[[111 126 130 131 129 122 130 123 120 128 121 118 123]
 [133 148 111 143 131 122 145 110 133 114 127 107 138]
 [115 140 131 135 117 125 135 113 129 116 135 125 120]
 [130 131 129 128 137 129 126 110 109 134 131 126 128]]
|
[[111 130 129 130 120 121 123]
 [133 111 131 145 133 127 138]
 [115 131 117 135 129 135 120]
 [130 129 137 126 109 131 128]]

[[154 154 106 105 132 121 153 117 126]
 [120 135 144 133 123 137 133 119 118]
 [134 120 117 129 129 133 127 123 122]
 [141 124 117 125 133 116 120 125 126]
 [113 125 123 138 123 136 140 144 142]]
|
[[154 106 132 153 126]
 [120 144 123 133 118]
 [134 117 129 127 122]
 [141 117 133 120 126]
 [113 123 123 140 142]]

[[135 138 110 126 147 108 127 126 122 137]
 [137 127 124 149 118 143 125 124 149 110]
 [112 146 133 111 143 119 108 150 148 129]
 [128 135 122 141 127 137 129 133 141 149]
 [141 126 132 120 137 145 143 147 121 139]
 [148 125 128 137 141 130 147 106 130 141]]
|
[[135 110 147 127 122]
 [137 124 118 125 149]
 [112 133 143 108 148]
 [128 122 127 129 141]
 [141 132 137 143 121]
 [148 128 141 147 130]]

[[128 128 128 124 139 127 127 130 125 131 129 135]
 [140 139 122 135 128 125 135 137 133 133 130 130]
 [138 125 127 141 125 127 119 131 129 131 118 131]
 [128 133 135 123 129 125 130 118 132 131 142 120]
 [121 119 131 134 111 133 125 124 124 112 114 119]
 [117 125 127 124 116 131 132 124 129 121 128 118]
 [115 116 150 115 136 128 118 106 118 118 132 123]]
|
[[128 128 139 127 125 129]
 [140 122 128 135 133 130]
 [138 127 125 119 129 118]
 [128 135 129 130 132 142]
 [121 131 111 125 124 114]
 [117 127 116 132 129 128]
 [115 150 136 118 118 132]]

[[143 146 108]
 [130 120 153]
 [135 123 154]
 [149 142 132]
 [150 150 111]
 [120 114 150]
 [150 149 114]
 [150 146 121]
 [149 135 150]
 [149 138 143]]
|
[[143 108]
 [130 153]
 [135 154]
 [149 132]
 [150 111]
 [120 150]
 [150 114]
 [150 121]
 [149 150]
 [149 143]]

[[104 137 132 133 110 123 113 134 126 138 105 132 141 130 128 122]
 [133 131 125 117 130 126 146 142 152 118 154 130 137 125 134 145]]
|
[[104 132 110 113 126 105 141 128]
 [133 125 130 146 152 154 137 134]]
---
[[118 123 128]
 [130 130 153]
 [132 130 141]
 [139 134 149]]
|
[[130 130 153]
 [139 134 149]]

[[121 111 127 116 119 129 121 125 131 124 122 126 126 127]
 [111 121 106 122 130 112 126 121 131 137 139 133 132 127]
 [127 127 111 129 131 116 123 140 128 132 141 128 138 128]
 [116 130 124 114 127 131 115 125 130 134 119 130 125 139]]
|
[[111 121 106 122 130 112 126 121 131 137 139 133 132 127]
 [116 130 124 114 127 131 115 125 130 134 119 130 125 139]]

[[114 128 127 129 126 127 138]
 [130 125 128 132 130 128 127]
 [133 116 127 128 130 130 133]
 [112 123 131 130 127 128 101]
 [137 132 132 124 128 129 125]
 [128 122 126 130 130 129 117]
 [127 128 130 130 128 125 124]
 [120 115 126 126 132 122 128]
 [123 120 129 132 128 129 146]
 [127 128 126 129 129 126 131]]
|
[[130 125 128 132 130 128 127]
 [112 123 131 130 127 128 101]
 [128 122 126 130 130 129 117]
 [120 115 126 126 132 122 128]
 [127 128 126 129 129 126 131]]

[[138 139 138 118 138 138 137]
 [143 145 143 113 144 142 135]
 [148 150 149 107 150 148 144]
 [139 140 139 117 139 139 138]
 [128 127 128 128 127 128 129]
 [139 141 139 116 139 139 138]
 [139 140 138 117 138 139 137]]
|
[[143 145 143 113 144 142 135]
 [139 140 139 117 139 139 138]
 [139 141 139 116 139 139 138]]

[[123 125 134 128 127 127 133 136 126 133 138 132 113 136]
 [116 118 140 122 143 121 134 133 129 115 128 138 109 134]
 [129 137 109 125 138 137 124 129 137 120 130 121 130 120]
 [127 125 133 137 122 128 134 122 126 125 145 129 139 134]
 [121 117 121 114 146 136 140 117 131 103 137  99 134 148]
 [146 144 127 127 123 134 119 122 117 150 126 108 128 124]]
|
[[116 118 140 122 143 121 134 133 129 115 128 138 109 134]
 [127 125 133 137 122 128 134 122 126 125 145 129 139 134]
 [146 144 127 127 123 134 119 122 117 150 126 108 128 124]]

[[115 139 132 146 108 131 143 123 126]
 [114 108 117 121 128 114 133 109 144]
 [138 131 117 135 140 128 107 108 128]
 [136 124 112 125 130 145 144 117 110]
 [133 141 116 118 126 136 116 108 108]
 [117 119 141 141 127 116 113 139 121]]
|
[[114 108 117 121 128 114 133 109 144]
 [136 124 112 125 130 145 144 117 110]
 [117 119 141 141 127 116 113 139 121]]

[[111 105 147 108 114 127]
 [105 112 141 108 114 121]
 [112 116 140 114 113 114]]
|
[[105 112 141 108 114 121]]
